Here is a tiny trained network, its code and every weight. The questions are about switching its units off for an input and a class, where a switched-off unit gives its printed mean instead of its output.

import numpy as np


def w(rows, s, z=0):
    codes = np.array(rows[::2]) - 128.0
    scale = np.full(codes.shape[1], s)
    scale[-1] = z or s
    return codes * scale


def norm(h):
    return h / np.sqrt((h * h).mean(-1, keepdims=True) + 1e-5)


def f(y):
    return np.maximum(y, 0)


def log_softmax(a):
    a = a - a.max(-1, keepdims=True)
    return a - np.log(np.exp(a).sum(-1, keepdims=True))


def net(x, mask):
    res = np.array(x, float).reshape(1, 4) / 4 @ E
    u = 0
    for l in range(2):
        y = f(norm(res) @ A[l][:, :-1].T + A[l][:, -1])
        res = res + np.where(mask[u : u + 6], y, B[l][:, -1]) @ B[l][:, :-1]
        u += 6
    return log_softmax(norm(res)[-1] @ U[:, :-1].T + U[:, -1])


A, B = {}, {}
E = w([
[77,87,81,177,108,108,163],'x0',
[140,77,85,76,14,101,80],'x1',
[76,101,254,145,55,171,93],'x2',
[71,165,70,115,142,152,70],'x3',
],0.0076)
A[0] = w([
[254,73,137,139,112,87,214,179],'L0N0',
[38,45,57,210,118,77,179,23],'L0N1',
[176,95,76,45,52,53,72,18],'L0N2',
[47,218,6,110,135,215,24,2],'L0N3',
[241,193,126,40,127,164,106,66],'L0N4',
[195,160,171,19,141,250,113,96],'L0N5',
],0.0079,0.0031)
B[0] = w([
[177,178,138,85,60,243,155,254],'L0N0',
[205,140,95,222,101,58,58,221],'L0N1',
[102,36,117,91,189,152,69,216],'L0N2',
[254,116,177,125,37,228,224,239],'L0N3',
[117,124,54,241,89,66,119,202],'L0N4',
[113,95,72,230,83,64,127,224],'L0N5',
],0.009,0.0057)
A[1] = w([
[177,119,27,115,123,182,133,254],'L1N0',
[117,203,141,167,252,139,164,33],'L1N1',
[181,124,166,205,169,101,53,73],'L1N2',
[120,159,168,225,179,192,164,106],'L1N3',
[82,80,200,209,54,157,108,125],'L1N4',
[2,114,198,135,85,138,122,9],'L1N5',
],0.0086,0.0017)
B[1] = w([
[37,196,236,121,199,108,154,239],'L1N0',
[91,48,134,68,142,109,64,170],'L1N1',
[79,120,34,135,57,69,171,180],'L1N2',
[121,66,133,120,50,168,43,219],'L1N3',
[137,178,104,112,195,117,186,254],'L1N4',
[172,178,81,80,254,99,104,165],'L1N5',
],0.0093,0.0088)
U = w([
[181,141,142,139,79,212,152,173],'0',
[149,126,92,209,96,63,104,176],'1',
[97,8,133,96,144,137,72,172],'2',
[141,205,118,102,203,97,126,98],'3',
[106,143,130,132,101,134,153,3],'4',
],0.016,0.0036)

Each question gives the input, the list of numbers given to net, and the class t.
The units are the neurons (one row each of A and B). Each row of codes is followed by its name. A weight is (code - 128) times the scale printed after its matrix; where a second scale follows, it is the last column's (A, B and U).
mask holds one flag per neuron, layer by layer. A switched-off neuron (its flag False) gives its mean, the last column of its row in B, instead of its output. The means were averaged over made-up inputs and are rounded, as every weight is.
A unit's drop is (log p(t) with every unit on - log p(t) with that unit switched off) / (log p(t) with every unit on - log p(t) with every unit switched off).
The circuit of an input: a set's keep is (log p(t) with only the set's units on - log p(t) with every unit switched off) / (log p(t) with every unit on - log p(t) with every unit switched off). Starting from all 12 units, units are removed one at a time, each time the one whose removal leaves the highest keep (on an exact tie, the one counted first), for as long as the keep stays at least 0.8.
circuit, biggest first: the units of the circuit, biggest drop first
most important unit: the unit with the biggest drop
k most important neurons: the k neurons with the biggest drops, biggest first
top k neurons in layer l: the k neurons of layer l with the biggest drops, biggest first
input [-3,-8,5,6], class 2: circuit, biggest first : (L1N3; L1N1)
input [0,-5,7,6], class 3: circuit, biggest first : (L1N5)
input [6,2,8,4], class 3: circuit, biggest first : (L1N5; L1N4)
input [7,-8,8,2], class 2: 3 most important neurons : (L1N3; L1N1; L1N0)
input [-2,4,2,-2], class 2: top 3 neurons in layer 0 : (L0N2; L0N3; L0N1)
input [7,-7,8,-4], class 3: 3 most important neurons : (L1N4; L1N5; L0N3)
input [6,-3,6,-3], class 1: 3 most important neurons : (L0N1; L1N0; L1N2)
input [-4,8,-7,-1], class 2: top 2 neurons in layer 1 : (L1N4; L1N5)
input [3,8,-6,5], class 2: 4 most important neurons : (L0N2; L1N4; L0N0; L1N0)
input [8,0,7,0], class 1: 2 most important neurons : (L0N1; L1N0)
input [-5,-2,7,-5], class 3: 2 most important neurons : (L0N3; L1N4)
input [1,5,6,-3], class 3: 4 most important neurons : (L1N5; L0N3; L1N4; L1N3)
input [6,-8,-1,6], class 2: circuit, biggest first : (L1N1; L1N3)
input [8,5,-5,-8], class 0: most important unit : L0N0
input [-8,1,-4,7], class 1: 3 most important neurons : (L0N4; L0N5; L0N0)
input [0,7,-7,-1], class 2: 2 most important neurons : (L0N2; L1N4)
input [5,6,1,6], class 0: 4 most important neurons : (L0N3; L1N1; L1N3; L0N5)
input [-6,-4,-5,5], class 1: circuit, biggest first : (L0N4; L1N4)
input [4,0,-8,-1], class 3: 2 most important neurons : (L1N0; L0N5)
input [6,4,-7,-8], class 0: circuit, biggest first : (L0N0)
input [1,7,-2,7], class 0: 2 most important neurons : (L0N3; L1N1)
input [-1,4,1,-2], class 2: top 2 neurons in layer 0 : (L0N2; L0N3)
input [-5,-5,-5,-1], class 1: top 2 neurons in layer 0 : (L0N4; L0N5)
